In the rows, zero is written as 128.
Here are made-up nodes, facts about them, and rows of numbers that follow some of those facts. Name the node behind each unnamed row.

There are 4 kinds of fact about the nodes: Θ, β, γ, α.
<302> Θ:kladres γ:f α:drevostis
<1222> Θ:tavam β:<604> γ:a α:dobar
<9> Θ:kladres β:<168> γ:a α:rosabuk
<819> Θ:bremeku γ:a α:drevostis
<1156> Θ:bremeku β:<763> γ:a α:dobar
<862> Θ:tavam β:<1285> γ:e α:rosabuk
<231> Θ:kladres γ:b α:rosabuk
<789> Θ:kladres γ:c α:drevostis
<1290> Θ:bremeku γ:c α:rosabuk
<375> Θ:tavam γ:d α:drevostis
<815> Θ:bremeku γ:e α:drevostis
<1009> Θ:bremeku γ:b α:dobar
<590> Θ:tavam β:<604> γ:c α:drevostis
<786> γ:f
<414> Θ:tavam γ:a α:drevostis
<553> Θ:tavam β:<819> γ:f α:drevostis
<475> γ:b
<708> γ:b
<238> Θ:bremeku γ:f α:drevostis
<313> Θ:trugudre β:<927> γ:c α:rosabuk
<1358> Θ:brizel γ:b α:dobar
<256> Θ:tasar β:<707> γ:d α:rosabuk
<501> Θ:tavam γ:e α:dobar
<163> Θ:bremeku β:<295> γ:b α:drevostis
<166> Θ:tavam γ:d α:rosabuk
<1285> Θ:trugudre γ:f α:dobar
<307> Θ:brizel β:<1203> γ:a α:dobar
<278> Θ:bremeku γ:d α:dobar
<239> Θ:kladres γ:b α:dobar
<267> Θ:bremeku β:<922> γ:e α:rosabuk
<1350> Θ:brizel γ:c α:rosabuk
<665> Θ:bremeku γ:f α:rosabuk
<1302> Θ:trugudre γ:d α:dobar
<441> Θ:brizel γ:a α:dobar
<1041> Θ:trugudre γ:f α:dobar
<696> Θ:brizel β:<139> γ:c α:drevostis
<1199> Θ:brizel γ:c α:drevostis
<363> Θ:trugudre γ:f α:rosabuk
<763> γ:d
<1219> Θ:trugudre β:<604> γ:c α:dobar
<770> γ:c
<13> Θ:tavam γ:b α:drevostis
<660> Θ:bremeku γ:e α:rosabuk
<263> Θ:tasar β:<1319> γ:a α:drevostis
<194> Θ:brizel γ:c α:dobar
<800> Θ:tavam γ:d α:drevostis
<1340> Θ:brizel γ:f α:rosabuk
<300> Θ:kladres β:<1035> γ:c α:drevostis
<1334> Θ:kladres γ:b α:rosabuk
<1313> Θ:bremeku β:<256> γ:e α:rosabuk
<562> Θ:bremeku γ:d α:drevostis
<226> Θ:tasar γ:e α:rosabuk
<168> Θ:tavam γ:a α:drevostis
<1077> Θ:bremeku β:<345> γ:c α:drevostis
<1230> Θ:trugudre γ:b α:rosabuk
<1092> Θ:trugudre β:<1319> γ:c α:drevostis
<1337> Θ:kladres β:<1323> γ:d α:dobar
<688> Θ:trugudre β:<1350> γ:a α:rosabuk
<961> Θ:bremeku γ:a α:rosabuk
<486> γ:d
<1046> Θ:bremeku β:<475> γ:d α:dobar
<675> Θ:tavam γ:b α:dobar
<1259> Θ:brizel β:<375> γ:f α:rosabuk
<1145> γ:d
<843> Θ:tavam β:<128> γ:b α:dobar
<604> γ:f
<1124> Θ:trugudre γ:b α:dobar
<877> Θ:kladres γ:c α:dobar
<1114> Θ:kladres γ:c α:rosabuk
<1120> γ:e
<105> Θ:kladres β:<848> γ:b α:dobar
<445> Θ:tavam γ:b α:rosabuk
<385> Θ:tavam γ:c α:dobar
<37> Θ:bremeku γ:a α:drevostis
<14> Θ:kladres γ:d α:dobar
<439> Θ:trugudre β:<819> γ:e α:dobar
<1108> γ:a
<1035> γ:b
<897> Θ:trugudre γ:e α:drevostis
<881> Θ:tavam γ:a α:dobar
<677> Θ:brizel β:<672> γ:f α:rosabuk
<345> Θ:tavam γ:d α:drevostis
<913> Θ:kladres γ:a α:dobar
<69> Θ:trugudre β:<168> γ:a α:dobar
<314> Θ:brizel γ:d α:drevostis
<920> γ:b
<295> Θ:trugudre γ:d α:rosabuk
<1174> Θ:trugudre γ:a α:rosabuk
<957> Θ:tasar γ:b α:rosabuk
<141> γ:c
<7> Θ:kladres γ:d α:rosabuk
<1242> Θ:bremeku β:<922> γ:f α:drevostis
<1167> Θ:tavam γ:d α:dobar
<892> Θ:tasar γ:b α:drevostis
<782> Θ:kladres γ:a α:rosabuk
<707> γ:a
<128> γ:b
<965> Θ:brizel γ:b α:drevostis
<1319> γ:b
<1399> Θ:kladres β:<231> γ:c α:dobar
<679> Θ:bremeku β:<295> γ:d α:rosabuk
<139> Θ:tavam γ:d α:drevostis
<1327> Θ:kladres γ:b α:drevostis
<657> Θ:trugudre γ:d α:drevostis
<96> Θ:tavam γ:c α:rosabuk
<570> Θ:tasar γ:a α:rosabuk
<444> Θ:brizel γ:b α:rosabuk
<364> γ:e
<1039> Θ:brizel γ:d α:dobar
<95> Θ:kladres β:<486> γ:c α:dobar
<1323> γ:b
<680> Θ:bremeku γ:b α:drevostis
<63> Θ:bremeku β:<364> γ:b α:drevostis
<672> Θ:brizel γ:a α:dobar
<118> Θ:tavam β:<1319> γ:b α:drevostis
<479> Θ:brizel β:<770> γ:f α:dobar
<922> γ:c
<1389> Θ:tasar β:<922> γ:b α:rosabuk
<1347> Θ:bremeku γ:a α:dobar
<927> γ:c
<1162> Θ:brizel γ:a α:drevostis
<980> Θ:bremeku γ:c α:dobar
<205> Θ:tavam γ:a α:rosabuk
<373> Θ:brizel γ:c α:rosabuk
<848> γ:b
<1159> Θ:brizel β:<168> γ:b α:rosabuk
<1203> Θ:trugudre β:<708> γ:a α:dobar
<195> Θ:kladres γ:f α:dobar
<406> Θ:bremeku γ:c α:drevostis
<436> Θ:tavam γ:c α:drevostis

Some nodes and their rows:
<267>: [154 133 112  78 184 147 108 131 139  70 130 185 134 112  75 145 142 200
 203  70  72  92 140 139  68 153  84 118 124 212 194  60 101 240]
<1124>: [135 135 142 124 156 135 143 111 112 135  97 104 105 137 167 125 136 125
 125 136 132 119 124 132 122 138 116 128 116 141 107 155 145 122]
<168>: [148 153 100 143  77 110 124 149 110 181 128 121 158 120 112 122 112 157
  72 131 127 148 106 107 154 105 155 137 135 102 157 141 133 106]
<696>: [112 112 108 112 153 143 112 113 160  80 170 175 180 131 125 133  97 122
 138 119 132 144 187 153 149 130 154 110 184 116 109 109 106 145]
<1159>: [121  88 118 142 178 112 113 113 108  99 124 130 120 109 134 114 140  68
 185 130 141 128 167 156  93 126 123 110 126 112 136 150 107 129]
<1035>: [128 175 143 146  89 138 133 155 119 165 132 101 112 144 137 129 120 129
  99 111 151 125  72 106 135 114 116 130  99 117 133 150 121 121]
<965>: [135 134 102 106 130 123 132 117  98 156 125 105 162 129 121 122  98 131
 125 131 140 145 158 136 134 118 153 125 149 108 140 149 111 150]
<877>: [117 126 168 124 152 157 136 118 166  69 139 140 125 143 152 123 104 131
 108 120 150 117 140 142 141 134 112 130 146 152 101 108 149 115]
<553>: [117 108 102 119 120  89 119 121  92 153 144 184 157 105  95 139 169 120
 152 160 108 170 134 138 124 114 151 122 142 125 122 133 132 162]
<789>: [122 124  85 129 132 134 107 118 195  90 140 157 152 131 130 131 102 152
 106 135 140 137 158 132 163 135 151 122 188 114  99 116 130 129]
<679>: [122 106  96 144 117 117 132 127 103 115 126 141 100 120 115 123 166 120
 182 140 103 122 126 119 108 140 118 121 120 128 137 120 113 131]
<1313>: [147  94 129 142 147 118  91 152 158 103 118 160 113 121 111 145 155 130
 163  99  98 120 156 128 132 143 112 122 120 106 148  60 124 152]
<1323>: [130 179 138 139  91 138 137 153 119 155 126 113 118 145 131 127 110 123
  96 106 148 122  77 101 134 118 116 122 101 126 127 146 122 123]
<957>: [144 115 116 135 135 113 138 134 129 125  98 104 107 122 122 105 115 118
 138 128 129 121 135 136 113 127 121 145 124 124 178 134 116  88]
<139>: [148 146  75 156  89 116 137 121 150 186 122 143 143 109 104 130 122 146
  81 146 142 153  91 101 163 113 158 127 141 123 132 155 141 110]
<1145>: [106 153 139 123  91 137 135 142 103 150 150 136 116 133 120 139 146 116
 131 137 121 134  81 107 127 127 120 117 102 136 113 131 109 135]
<1120>: [133 132 176 115 123 145  89 147 155 146 149 147 121 144 138 162 132 131
 122  94 114 127 116 122 144 128 106 115 103 113 114  76 131 163]
<13>: [132 136 102 137  99 101 128 132  93 155 131 146 171 116 114 125 138 141
 103 144 123 154 129 131 123 109 142 130 144 119 150 146 128 135]
<9>: [119  79 134 121 132 110 124 139  67  97 127 107 118 125 123 115 142 112
 187 132  96 125 165 157  86 133 114 136 119 113 153 121 103 143]
<96>: [107 115 125 160 112 135 126 148 177  46 154 141 126 129 104 103 117 141
 120  99 132 120 137 143 133 131 123 129 129 123 163  88 115 109]

Name these rows:
No name comes twice in this set of rows, the named rows included.
[116  91 117 139 121 145 116 137 169  46 134 109 122 144 139 121 132 132
 171 108 113  98 180 142 120 156 120 126 151 121 124  84  97 121]	<313>
[169 107 128  88 127 118 103 127 169 148 108 136 177 140 142 148 131 177
 119 125 112 124 190 140 138 132 158 123 140 109 126  70 119 148]	<897>
[175 121  97 165 125 137 135  85 224 150  79  60  99 106 131 110 127 154
 103 153 169  86  89 120 145 126 133 121 103 132 139 168 145  74]	<295>
[149 161 172 127 105 149 103 153 175 159 134 135 120 156 120 144 109 139
  86  84 130 123  93 109 156 125 109 120  92 119 134  73 136 134]	<364>
[151 155 159 109 132 137 169 110 145 169  82  77 106 138 168 129 131 143
 107 137 145 107 111 117 136 133 131 128  99 156 109 142 155 107]	<1285>
[136 163 150 129 139 151 156 135 112 176  92 105  99 141 150 124  99 121
 118  93 159 128 111 105 158 127 124 125 120 125 134 153 138 103]	<672>
[153 103 138 147 127 128  97 151 163 131 112 134 105 126 111 138 136 150
 138  97 115 114 149 123 142 139 121 127 100 120 165  70 127 132]	<660>
[163  87 144 120 158 127  93 125 192 118 105 135 110 113 112 123 124 136
 126 118 132 109 155 151 137 125 122 127 112 120 173  77 144 119]	<226>
[139 103 176  90 180 136 115 126 143 119 112 155 115 146 165 146 163 130
 154 113  99 113 178 140 125 152 115 112 125 145  86  72 148 151]	<439>
[ 96 134 177 114 145 173 143 127 154  77 140 138 134 155 146 124  98 110
 126 100 136 122 155 134 150 137 117 118 150 137 121  99 126 119]	<194>
[142 130 104 107 130 104 114 115  95 147 128 107 154 123 119 119  97 151
 113 145 120 151 142 154 129 125 154 152 158 123 143 146 120 130]	<892>
[130 129 149 135 114 173 147 143 182  76 121  84 142 150 118  90  61 143
 111  70 144 100 151 146 146 128 141 133 123 118 188 100  97 100]	<1350>
[115 111 154 103 182 130 148  96 101 148 116 140 117 120 135 137 138  88
 166 136 127 129 131 127 120 118 125 116 112 147 112 153 138 151]	<479>

The same nodes again, as new rows of numbers:
Known rows:
<707>: [124 123 137 125 115 123 122 134 127 126 113 143 131 132 124 127 114 124
 120 134 129 134 121 143 128 119 122 120 118 130 126 125 133 124 128 117]
<1290>: [128 144 132 142 120 122 115 125 123 131 143 137 139 135 122 146 138 143
 147 112 124 125 134 112 143 119 137 152 132 133 123 135 127 131 127 125]
<862>: [140 122 104 134 154 149 149 127 127 134 144 102 132 124 130 119 163 126
 148 128 125 123 155  96 129 132 126 130 144 120 137 126 130 122 131 145]
<675>: [129 117 142 121 107 128 110 117 126 117 126 134 118 124 129 139 122 127
 120 129 151 125 105 145 128 125 126 126 123 140 141 135 139 120 129 116]
<95>: [117 136 105 130 154 123 139 110 127 121 132 120 113 127 132 113 132 123
 129 137 130 127 146 116 115 156 115 119 122 116 153 117 110 148 114 134]
<1222>: [ 99 114  80 146 153 188 240  73 149 154 144 148 155  97 106 111 130 109
 125 159 158  99 106 118 139 141 114 144 101 132 143  83 101 118  55 170]
<604>: [ 97 130 106 139 121 169 205  88 135 156 135 181 166 113 100 127 102 114
 119 144 140 116 100 136 147 121 133 156  88 140 122 100 109 121  67 147]
<927>: [117 144 131 132 121 119 117 130 112 118 128 145 133 139 118 131 101 125
 119 127 124 139 131 140 126 131 127 131 113 130 126 128 124 131 130 122]
<166>: [133 138 133 142 120 125 116 130 127 131 139 130 137 131 124 148 138 138
 145 117 134 118 133 117 142 119 136 153 134 140 125 137 131 121 132 129]
<897>: [123 135 119 125 116 128 136 138 107 127 116 134 138 143 120 132 109 126
 130 121 118 152 136 139 123 109 141 131 127 120 112 126 142 119 140 110]
<815>: [129 133 120 127 115 133 118 137 104 128 120 150 142 136 117 130 118 119
 122 123 116 145 141 133 127 108 131 128 121 123 126 127 140 119 134 116]
<9>: [155 126 117 105 156 119 113 129 158  88 101  60  96 135 134  77 211 167
 154 163  71  94 166 100 119 161 151 114 125 106 131 127 128 129 135 156]
<1046>: [120 127 111 134 151 131 138 114 132 118 133 114 118 122 130 111 130 127
 126 135 133 125 138 121 115 152 108 116 130 117 144 115 115 141 119 138]
<819>: [133 128 135 123 123 125 125 141 130 136 112 143 138 128 124 124 124 119
 120 134 118 131 127 136 130 116 128 122 122 128 121 126 131 125 128 123]
<980>: [113 140 126 137 116 117 107 117 116 110 133 141 129 136 116 136 110 134
 126 122 141 134 127 137 129 133 119 135 118 134 137 128 126 136 123 119]
<96>: [129 143 130 143 120 122 114 130 124 129 144 130 139 134 120 149 136 139
 144 116 131 120 137 113 144 121 139 154 132 140 125 138 128 125 131 129]
<300>: [127 144 109 128 163 126 146 133 124 141 122 129 126 130 137 110 131 112
 121 138 102 130 153 115 114 148 131 115 118 109 135 118 107 142 117 140]
<913>: [122 125 134 123 107 120 114 114 130 122 111 147 125 132 124 138 124 133
 131 131 145 130 121 135 131 119 118 123 118 134 144 123 133 130 120 105]
<1035>: [128 120 144 114 114 129 118 127 123 128 118 142 120 127 130 132 117 122
 113 131 127 134 109 146 125 120 133 121 118 131 128 133 136 122 129 116]
<1358>: [128 113 139 124 108 133 110 120 127 113 137 126 119 122 125 135 116 130
 116 128 152 125 101 147 128 125 124 128 128 146 131 134 142 118 136 123]

Which node is each row?
No name comes twice in this set of rows, the named rows included.
[ 84 131  70 151 160 175 250  66 137 150 152 139 153 108 107 113 112 122
 131 146 142 117 112 119 133 152 129 157 102 124 127  86  89 131  56 164]	<1219>
[147 134 134 106 118 113  85 156 134  79  94  94 117 143 120  91 157 149
 123 166  82 108 147 143 122 144 152 116 105 123 117 132 144 109 147 140]	<168>
[123 121 136 128 107 124 113 116 130 117 119 140 126 131 120 134 121 135
 128 130 147 130 115 138 131 119 114 123 124 135 137 125 136 128 125 112]	<1347>
[163 113 123 105 157 132 107 139 155  79 126  39  96 124 136  75 202 166
 139 160  77  91 145 114 118 166 155 119 134 119 119 139 135 115 147 175]	<1159>
[132 122 139 130 112 120 139 124 140 139 120 119 134 132 132 145 140 150
 157 116 131 128 120 119 144 106 143 145 142 132 108 134 137 125 132 116]	<1174>
[137 130 113 138 165 134 151 122 142 140 142 105 126 120 138 115 163 135
 145 125 117 115 149  95 128 142 126 132 143 116 132 122 111 139 121 151]	<679>
[143 115 145 130 113 138 117 130 135 133 144 119 129 118 131 145 145 139
 137 114 136 114 109 126 145 111 141 147 144 146 119 145 140 112 139 132]	<444>
[116 137 131 135 113 120 109 116 118 112 129 142 127 132 118 137 113 132
 127 126 142 132 123 136 128 128 116 133 121 135 136 128 128 132 125 116]	<278>
[120 116 139 116 108 125 128 112 129 119 120 124 111 131 130 141 112 138
 127 122 144 135  98 145 124 123 136 128 129 131 123 133 137 127 128 108]	<1124>
[115 138 130 132 112 115 112 113 117 116 122 146 123 137 122 140 116 131
 128 127 139 132 128 133 127 128 119 130 115 132 145 127 126 136 119 110]	<14>
[120 132 110 130 152 126 140 111 131 122 126 119 114 125 134 114 134 123
 129 138 130 124 143 117 115 152 113 113 123 116 152 115 111 143 115 132]	<1337>
[131 125 139 127 112 129 119 151 126 128 122 134 144 127 120 129 114 121
 116 133 128 128 123 144 132 115 128 127 125 138 113 130 141 110 141 130]	<1162>

